In the rows, zero is written as 128.
Each row is followed by its class.
[115 104 132 152 154 140 153 105 174 101 222 139 122 127  94 216 203 172
 111 118 121 186 134 144  77 196  95 145 153 122 106 114 123 136  89 152
 122 134 125 139 136 129 149 151 136 137 123] -> [88]
[109 118  99 135 124 105 194 171 162 126 108 105 100 142  93 152 156 144
 111 128 104 140 118 115 115 143 141 134 129 103  52 137 106 159 131 147
 147 213 135  98 122 149 127 125 115 106 153] -> [68]
[107 104 133 150 152 133 158 107 156 129 161 135 128 129 112 194 188 188
  94 117 116 169 147 155  80 202  91 157 125 132 107 107 128 130 101 134
 136 144 110 142 141 134 155 138 124 119 148] -> [90]
[175 114 147 135 152 133 124 113 158  99 197 142 142 142 132 205 195 181
 116 141 139 194 120 154 107 192 104 151 154  95 124 119 118 154  91 130
 148  98 135 136 130 126 151 145 134 157 121] -> [79]
[166  99 119 152 153 135 131 142 142 117 177 154 103 146 134 187 205 174
 109 156 133 181 146 162  83 160 105 138 146 114  99 103 120 152 112 138
 148 121 128 124 138 131 158 139 133 143 137] -> [79]
[169 117 136 159 156 124 143 134 170  97 197 159 109 141 117 204 204 145
 111 157 131 187 136 146  82 178 103 135 157 109 100 102 120 159  99 143
 156 108 141 129 146 130 154 130 141 148 129] -> [79]
[157 109 131 157 158 123 130 113 158 103 199 154 138 144 123 194 203 173
 106 142 132 186 146 165  86 183  82 149 145 109 116 109 123 138 105 144
 153 107 120 136 144 132 152 147 140 148 126] -> [88]
[137 120 102 139 159 131 145 133 173 119 183 162 118 135 135 161 176 117
 114 150 128 149 154 144  92 143 113 165 138 123  97 100 135 120 126 136
 138 130 123 136 143 135 155 122 133 125 130] -> [79]
[ 94 116 112 153 155 118 151 131 159 110 189 149 115 142 107 187 190 149
 104 132 120 169 154 141  80 178 112 135 138 126  84 108 128 103 109 150
 138 168 114 120 148 134 137 133 129 116 135] -> [90]
[112 125 134 155 125 125 165 140 172  98 196  99 127 137  88 205 166 186
 121 106 134 165  85 114 103 192 115 155 142 131 102 148  98 163 120 140
 162 178 133 111 127 138 117 133 124 130 120] -> [68]
[167 118 113 148 160 127 131 129 153 113 172 161 143 140 135 171 189 141
 116 157 127 165 143 163  95 140 103 132 149 112  98 110 130 142 113 154
 147 117 135 131 133 141 157 137 137 145 134] -> [79]
[103 107 138 143 143 140 160 106 142 108 171 125 137 127 118 151 171 179
 100 111 117 159 146 159  95 194  95 147 148 122 117 111 145 126 111 142
 146 132 112 140 134 128 146 140 146 108 135] -> [76]
[134 120 125 141 129 126 155 152 152 122 153 120 100 142 114 159 161 154
 125 124 131 148 124 126 113 151 126 142 135 125 107 135 123 160 120 139
 145 148 147 116 132 132 134 132 124 124 134] -> [77]
[107 105 111 143 161 132 175 140 146 125 132 136 133 128 123 184 182 180
  98 129 111 152 151 151  82 176 113 139 125 135  92 109 136 131 126 139
 158 171 115 130 140 136 151 138 128 124 146] -> [88]
[141 105 140 169 127 123 170 152 196  93 177  94 131 149  89 225 207 208
 110 128 122 187  80 129 103 208 114 154 148 132  84 152  84 177  97 143
 172 176 129 101 135 138 120 141 123 138 146] -> [83]
[131 125   7 142 172  74 210 214 109 188  16 189  84 143 160  39 153  32
 100 196  91  88 224 146 109  45 186  80  94 225  14  82 152 106 164 136
 101 205 127  96 159 159 182  87 121  84 183] -> [79]
[130 102 129 157 128 109 178 151 179 101 178 116 123 143  97 194 186 168
 111 138 122 167 102 131 102 181 121 134 136 142  72 128 104 174 114 150
 162 170 123 106 149 137 130 135 125 140 135] -> [77]
[114  95 129 150 134 128 175 136 170  95 191 119 135 143  92 197 169 167
 125 111 127 175  97 122  97 183 120 139 139 127  99 140 109 148 127 148
 147 165 130 121 136 133 121 133 128 127 123] -> [68]
[103 108 129 141 147 139 168 109 161 100 202 152 121 131 104 192 169 167
 105 117 120 194 142 142  82 195  92 135 140 118 106 117 135 118 105 158
 151 151 113 142 153 135 142 133 126 118 130] -> [76]
[139 120  46 144 163 104 165 176 145 152 155 196  99 156 140 119 168  55
 109 180 117 139 193 138 101 104 139  99 124 164  39  95 159 107 127 165
 119 167 121 119 166 148 171 120 122 122 133] -> [79]
